[127 120 152 102  99 107  94 145] : N
[141 131 135 159 131  94  99 118] : B
[196 103 124 107 161 111 135 188] : Q
[ 94 108 145 126  70  88  59 106] : F
[172 120 129 149 150  94 111 145] : K
present: [107 161 111] | yes
find: [ 94 111 145] | K
find: [108 145 126] | F
find: [120 152 102  99] | N
present: [141 131] | yes
find: [ 88  59 106] | F

[ 93 131 214 193 104 101 125 161 164  63 204 194  85 187 132 146  93] -> A
[122 125 120 144 157 125 155 106 111  89  94 135 145 145 120  67 107] -> R
[110 131 147 134 151 125 145 113 143  98  80 135 136 145  96 101 102] -> X
[145 110 151 113 147 131 125 134 143 142 163 120 145 145  48 158 107] -> E
[122 159 107 144 151 125  94 133 175 107 121  60 170 126 156  90 134] -> U
[118 136 147 134 164 101 165 113 111  72 107 135 111 145  96  90 107] -> Y
present: [145 113] | yes
present: [136 145] | yes
present: [143 141 163 120] | no
find: [165 113 111] | Y
present: [ 60 170] | yes
find: [110 131 147 134 151 125 145 113] | X

[153 121 119 122 118  94  69  98 112 125  97 159 132 154  78 167 116 132
 101 116 146  77] : D
[145 131 139 154 139  84  97 110 127 123 136 161 172 125 147 130 128 167
 119  94 186 149] : G
[118 167 134  87 125 128  73  83 111 139 109 107 146 120  60 122 103 137
 135 133 148 135] : P
[130 117  87 134 179  80 114 162 158 177 156 144 158 111  88 134 104  98
 130 157 110 133] : W
[ 90 134 179  80 114 162  94  87  97 166 107 118 146 110 106 114 126 148
  73 112 165 141] : J
[132 109 131 152 140 126 112 110 145 117 147 126 205 141 135 139 100 179
 113  90 146 171] : H
[152 117 140 132 145 110 131 126 109 112 115 153 156 138 112 161 129 149
 113 139 148 123] : V
present: [ 69  98 112 125  97] | yes
find: [ 87 134 179  80 114 162] | W
find: [132 109 131 152 140 126 112 110 145 117] | H

[112 145 120 129 154 137 114 119 131 135] = C
[137 113 100 121  59 134  81 167  76 119] = M
[127  97 100 121 137 119 135 114 154 131] = T
present: [119 137 121] | no
present: [114 154 131] | yes
present: [ 59 121 100] | no
present: [167  76 119] | yes
find: [137 113 100 121  59 134  81 167  76 119] | M
find: [154 137 114 119 131 135] | C
present: [137 114 100 121] | no

[ 91  69 113 112  77  75  75 110 152  97 132  84  68 101 147  74 162 100
  80 136 153  71 104  98 114]  Z
[155 143 170 164 159 132 114  98 161 106 168 135 148 172 141 117 155 104
 115 164 119 117 134 177  42]  L
[155 143 170 164 159 132 114  98 161 106 168 135 148 172 141 117 155 104
 115 164 119 117 129 106 160]  S
find: [155 143 170 164 159 132 114  98 161 106 168 135 148 172 141 117 155 104
 115 164 119 117 134 177  42] | L
present: [147  74] | yes
present: [ 75  75 110 152  97] | yes

